Below are the code and all the weights of a small trained network. Each question names an input and a target symbol and asks about switching units off, where a switched-off unit gives its printed mean instead of its output.

import numpy as np


def w(rows, s, z=0):
    codes = np.array(rows[::2]) - 128.0
    scale = np.full(codes.shape[1], s)
    scale[-1] = z or s
    return codes * scale


def norm(h):
    return h / np.sqrt((h * h).mean(-1, keepdims=True) + 1e-5)


def f(y):
    return y / 2 * (1 + np.tanh(0.7978845608 * (y + 0.044715 * y**3)))


def softmax(a):
    e = np.exp(a - a.max(-1, keepdims=True))
    return e / e.sum(-1, keepdims=True)


def log_softmax(a):
    a = a - a.max(-1, keepdims=True)
    return a - np.log(np.exp(a).sum(-1, keepdims=True))


def net(x, mask):
    ids = ['ΓΔΘΛΞΣΨαεζημπτφω'.index(c) for c in x.split()]
    T = len(ids)
    res = E[ids] + P[:T]
    q, k, v = (norm(res) @ M[0].T for M in (Q, K, V))
    z = softmax(np.where(np.tri(T) > 0, q @ k.T / 3**0.5, -1e9)) @ v
    res = res + np.where(mask[0], z, O[0][:, -1]) @ O[0][:, :-1]
    y = f(norm(res) @ A[0][:, :-1].T + A[0][:, -1])
    res = res + np.where(mask[1:9], y, B[0][:, -1]) @ B[0][:, :-1]
    return log_softmax(norm(res)[-1] @ U[:, :-1].T + U[:, -1])


Q, K, V, O, A, B = {}, {}, {}, {}, {}, {}
E = w([
[152,162,142,128,152],'Γ',
[172,178,119,200,130],'Δ',
[206,158,108,112,126],'Θ',
[153,119,108,198,96],'Λ',
[123,138,137,144,137],'Ξ',
[138,121,150,167,102],'Σ',
[11,43,211,236,157],'Ψ',
[131,166,146,125,140],'α',
[150,159,159,114,137],'ε',
[89,97,126,109,128],'ζ',
[57,200,36,207,36],'η',
[113,161,152,85,161],'μ',
[137,44,175,156,179],'π',
[213,237,132,118,135],'τ',
[115,115,159,94,125],'φ',
[134,100,112,184,196],'ω',
],0.0012)
P = w([
[62,150,204,254,153],'0',
[172,216,177,223,160],'1',
[210,175,111,66,136],'2',
[60,109,148,161,130],'3',
[176,190,147,179,139],'4',
[196,145,91,35,129],'5',
[76,86,120,138,114],'6',
[177,177,133,157,123],'7',
[217,137,82,38,121],'8',
],0.00076)
Q[0] = w([
[3,189,238,254,180],'head 1',
[251,254,251,253,208],'head 1',
[254,232,76,2,121],'head 1',
],0.0034)
K[0] = w([
[9,237,253,7,241],'head 1',
[36,7,24,2,164],'head 1',
[187,4,3,200,42],'head 1',
],0.0034)
V[0] = w([
[70,201,79,98,89],'head 1',
[119,133,49,162,221],'head 1',
[110,60,121,4,217],'head 1',
],0.002)
O[0] = w([
[32,249,85,128,94,115],'head 1',
[119,134,3,162,250,139],'head 1',
[132,155,187,202,185,2],'head 1',
],0.0026,0.0019)
A[0] = w([
[10,3,167,159,160,7],'neuron 1',
[112,93,125,92,220,231],'neuron 2',
[209,166,104,166,45,71],'neuron 3',
[217,145,119,138,156,36],'neuron 4',
[164,135,233,49,129,149],'neuron 5',
[176,199,87,173,70,51],'neuron 6',
[51,48,112,173,43,121],'neuron 7',
[28,105,223,122,171,109],'neuron 8',
],0.0029,0.0015)
B[0] = w([
[160,140,172,3,188,59],'neuron 1',
[143,128,156,198,178,199],'neuron 2',
[81,81,151,62,169,255],'neuron 3',
[139,134,74,38,89,146],'neuron 4',
[73,90,175,170,127,207],'neuron 5',
[76,124,170,74,187,220],'neuron 6',
[165,200,165,154,112,152],'neuron 7',
[109,68,25,64,97,91],'neuron 8',
],0.0026,0.00074)
U = w([
[226,192,249,124,65,65],'Γ',
[247,185,37,2,165,91],'Δ',
[241,245,175,78,144,5],'Θ',
[254,2,2,2,2,200],'Λ',
[2,5,9,146,221,76],'Ξ',
[152,8,254,23,3,134],'Σ',
[209,2,235,84,215,88],'Ψ',
[2,237,254,2,246,178],'α',
[48,49,254,89,180,87],'ε',
[253,254,245,254,8,138],'ζ',
[18,254,2,135,2,191],'η',
[3,254,224,253,254,162],'μ',
[252,2,209,234,226,137],'π',
[107,241,157,89,121,64],'τ',
[9,6,250,249,23,124],'φ',
[254,120,2,254,254,212],'ω',
],0.0034,0.0031)

Each question gives the input, a string of symbols that net reads in full, and the target symbol t.
The units are the heads (3 rows each of Q, K, V and O) and the neurons (one row each of A and B). Each row of codes is followed by its name. A weight is (code - 128) times the scale printed after its matrix; where a second scale follows, it is the last column's (O, A, B and U).
mask holds one flag per unit, heads first, then neurons. A switched-off unit (its flag False) gives its mean, the last column of its rows in O or B, instead of its output. The means were averaged over made-up inputs and are rounded, as every weight is.
A unit's drop is (log p(t) with every unit on - log p(t) with that unit switched off) / (log p(t) with every unit on - log p(t) with every unit switched off).
The circuit of an input: a set's keep is (log p(t) with only the set's units on - log p(t) with every unit switched off) / (log p(t) with every unit on - log p(t) with every unit switched off). Starting from all 9 units, units are removed one at a time, each time the one whose removal leaves the highest keep (on an exact tie, the one counted first), for as long as the keep stays at least 0.8.
units of the circuit, in order: the units of the circuit, biggest drop first
most important unit: the unit with the biggest drop
k most important neurons: the k neurons with the biggest drops, biggest first
drop when u is switched off: that unit's drop, to one decimal
input Λ α Ξ μ Λ, target μ: 2 most important neurons : [neuron 6; neuron 3]
input α Λ ω ε τ α, target ω: units of the circuit, in order : [head 1; neuron 2; neuron 1]
input α Ψ ω α ω α, target ω: units of the circuit, in order : [head 1; neuron 1]
input α α Ξ α Ξ, target α: units of the circuit, in order : [neuron 6]
input Γ Λ α Γ Λ α α Λ, target α: units of the circuit, in order : [neuron 6; neuron 3; head 1]
input Λ Δ Λ α ω α ε, target φ: units of the circuit, in order : [neuron 4; neuron 6]
input Σ φ Γ α Δ, target α: units of the circuit, in order : [neuron 6; neuron 3]
input α μ α, target α: units of the circuit, in order : [neuron 7; neuron 5; head 1]
input α α Γ μ ε, target μ: units of the circuit, in order : [head 1; neuron 7]
input Λ Ξ Ξ α Λ, target α: 3 most important neurons : [neuron 6; neuron 3; neuron 8]
input α Λ α Ξ Λ α Δ, target μ: 4 most important neurons : [neuron 6; neuron 8; neuron 1; neuron 3]
input Λ Γ Λ Λ, target ζ: 2 most important neurons : [neuron 7; neuron 8]
input α φ Λ α Γ, target α: 2 most important neurons : [neuron 8; neuron 6]
input α ζ Σ μ α Γ α Γ, target α: most important unit : neuron 6
input α α μ Δ α α μ Λ, target μ: 4 most important neurons : [neuron 6; neuron 3; neuron 1; neuron 8]
input α Δ Ψ α Θ μ τ, target α: 2 most important neurons : [neuron 8; neuron 6]
input α α μ, target μ: 4 most important neurons : [neuron 5; neuron 1; neuron 2; neuron 3]
input α Γ α α α α α, target η: 3 most important neurons : [neuron 8; neuron 5; neuron 2]
input α Δ Λ η Λ, target η: 2 most important neurons : [neuron 1; neuron 5]
input ω η Γ α, target η: most important unit : neuron 8
input μ μ Λ μ φ μ Ψ α, target μ: 2 most important neurons : [neuron 1; neuron 7]
input τ μ α, target α: drop when neuron 8 is switched off : 0.3
